Below is a small trained network, with its code and all its weights. Each question gives an input and a class and asks what happens when units are switched off, that is, made to give their printed mean instead of their output.

import numpy as np


def w(rows, s, z=0):
    codes = np.array(rows[::2]) - 128.0
    scale = np.full(codes.shape[1], s)
    scale[-1] = z or s
    return codes * scale


def f(y):
    return y / 2 * (1 + np.tanh(0.7978845608 * (y + 0.044715 * y**3)))


def log_softmax(a):
    a = a - a.max(-1, keepdims=True)
    return a - np.log(np.exp(a).sum(-1, keepdims=True))


def net(x, mask):
    res = np.array(x, float).reshape(1, 3) / 4 @ E
    y = f(res @ A[0][:, :-1].T + A[0][:, -1])
    res = res + np.where(mask, y, B[0][:, -1]) @ B[0][:, :-1]
    return log_softmax(res[-1] @ U[:, :-1].T + U[:, -1])


A, B = {}, {}
E = w([
[10,237,111,148,104,209,116],'x0',
[143,134,227,105,195,203,212],'x1',
[160,186,33,2,177,127,141],'x2',
],0.0067)
A[0] = w([
[67,75,206,234,47,128,112,103],'neuron 1',
[152,149,184,127,209,204,194,53],'neuron 2',
[159,134,202,124,211,194,214,133],'neuron 3',
[245,10,157,101,169,42,152,34],'neuron 4',
[89,65,210,253,82,114,98,157],'neuron 5',
[123,196,58,37,187,128,137,78],'neuron 6',
[120,151,215,96,183,184,203,88],'neuron 7',
[136,178,70,28,166,119,138,112],'neuron 8',
[170,115,195,108,197,196,201,155],'neuron 9',
[32,245,111,118,119,192,131,41],'neuron 10',
[7,216,114,135,118,205,140,1],'neuron 11',
[56,231,149,177,81,193,97,44],'neuron 12',
[119,137,38,175,23,45,58,68],'neuron 13',
[112,115,25,144,56,74,9,198],'neuron 14',
[134,175,43,31,172,108,127,42],'neuron 15',
[137,128,202,120,202,211,205,57],'neuron 16',
],0.0062,0.0018)
B[0] = w([
[193,77,162,36,211,155,186,240],'neuron 1',
[129,133,77,167,194,144,60,199],'neuron 2',
[123,134,84,162,169,157,89,229],'neuron 3',
[20,16,11,114,43,2,136,250],'neuron 4',
[194,74,155,53,211,171,203,255],'neuron 5',
[164,89,168,72,166,146,187,219],'neuron 6',
[107,123,85,158,168,158,79,211],'neuron 7',
[193,111,168,73,171,159,178,210],'neuron 8',
[109,122,79,170,150,154,94,222],'neuron 9',
[79,35,75,108,113,56,149,247],'neuron 10',
[61,40,63,116,97,41,122,241],'neuron 11',
[106,16,97,87,139,57,154,227],'neuron 12',
[158,121,74,168,223,179,65,225],'neuron 13',
[138,142,66,176,202,196,92,252],'neuron 14',
[167,96,153,87,210,166,156,207],'neuron 15',
[134,123,90,150,174,145,82,213],'neuron 16',
],0.0076,0.0046)
U = w([
[69,78,91,122,98,36,136,116],'0',
[196,113,165,77,161,177,219,107],'1',
[133,139,98,202,159,184,4,108],'2',
[128,166,141,149,84,146,146,249],'3',
[121,156,176,159,69,121,124,94],'4',
[114,197,205,136,65,97,100,91],'5',
[112,180,193,147,59,118,117,93],'6',
[114,185,176,153,41,118,117,93],'7',
],0.012,0.015)

Each question gives the input, the list of numbers given to net, and the class t.
The units are the neurons (one row each of A and B). Each row of codes is followed by its name. A weight is (code - 128) times the scale printed after its matrix; where a second scale follows, it is the last column's (A, B and U).
mask holds one flag per neuron, in row order. A switched-off neuron (its flag False) gives its mean, the last column of its row in B, instead of its output. The means were averaged over made-up inputs and are rounded, as every weight is.
A unit's drop is (log p(t) with every unit on - log p(t) with that unit switched off) / (log p(t) with every unit on - log p(t) with every unit switched off).
The circuit of an input: a set's keep is (log p(t) with only the set's units on - log p(t) with every unit switched off) / (log p(t) with every unit on - log p(t) with every unit switched off). Starting from the 12 units with the biggest drops (on a tie, the unit counted first), units are removed one at a time, each time the one whose removal leaves the highest keep (on an exact tie, the one counted first), for as long as the keep stays at least 0.8.
units of the circuit, in order: the units of the circuit, biggest drop first
top k neurons: the k neurons with the biggest drops, biggest first
drop of u: that unit's drop, to one decimal
input [6,4,6], class 0: units of the circuit, in order : [neuron 11]
input [-2,-1,-5], class 1: top 2 neurons : [neuron 5; neuron 1]
input [1,-7,5], class 2: top 2 neurons : [neuron 14; neuron 13]
input [3,-7,4], class 2: top 2 neurons : [neuron 14; neuron 13]
input [2,0,3], class 3: top 3 neurons : [neuron 5; neuron 1; neuron 4]
input [-3,-5,-6], class 1: units of the circuit, in order : [neuron 5; neuron 1]
input [-3,0,-1], class 3: top 2 neurons : [neuron 11; neuron 10]
input [8,-2,-8], class 0: top 3 neurons : [neuron 11; neuron 12; neuron 10]
input [8,8,4], class 0: top 3 neurons : [neuron 10; neuron 11; neuron 12]
input [5,0,-6], class 1: top 3 neurons : [neuron 1; neuron 5; neuron 4]
input [-1,-7,-8], class 1: top 2 neurons : [neuron 5; neuron 1]
input [-3,3,2], class 3: drop of neuron 12 : 0.2
input [-3,4,-2], class 2: drop of neuron 13 : -0.1
input [-7,3,-3], class 0: units of the circuit, in order : [neuron 4]
input [7,8,3], class 2: drop of neuron 2 : 0.7
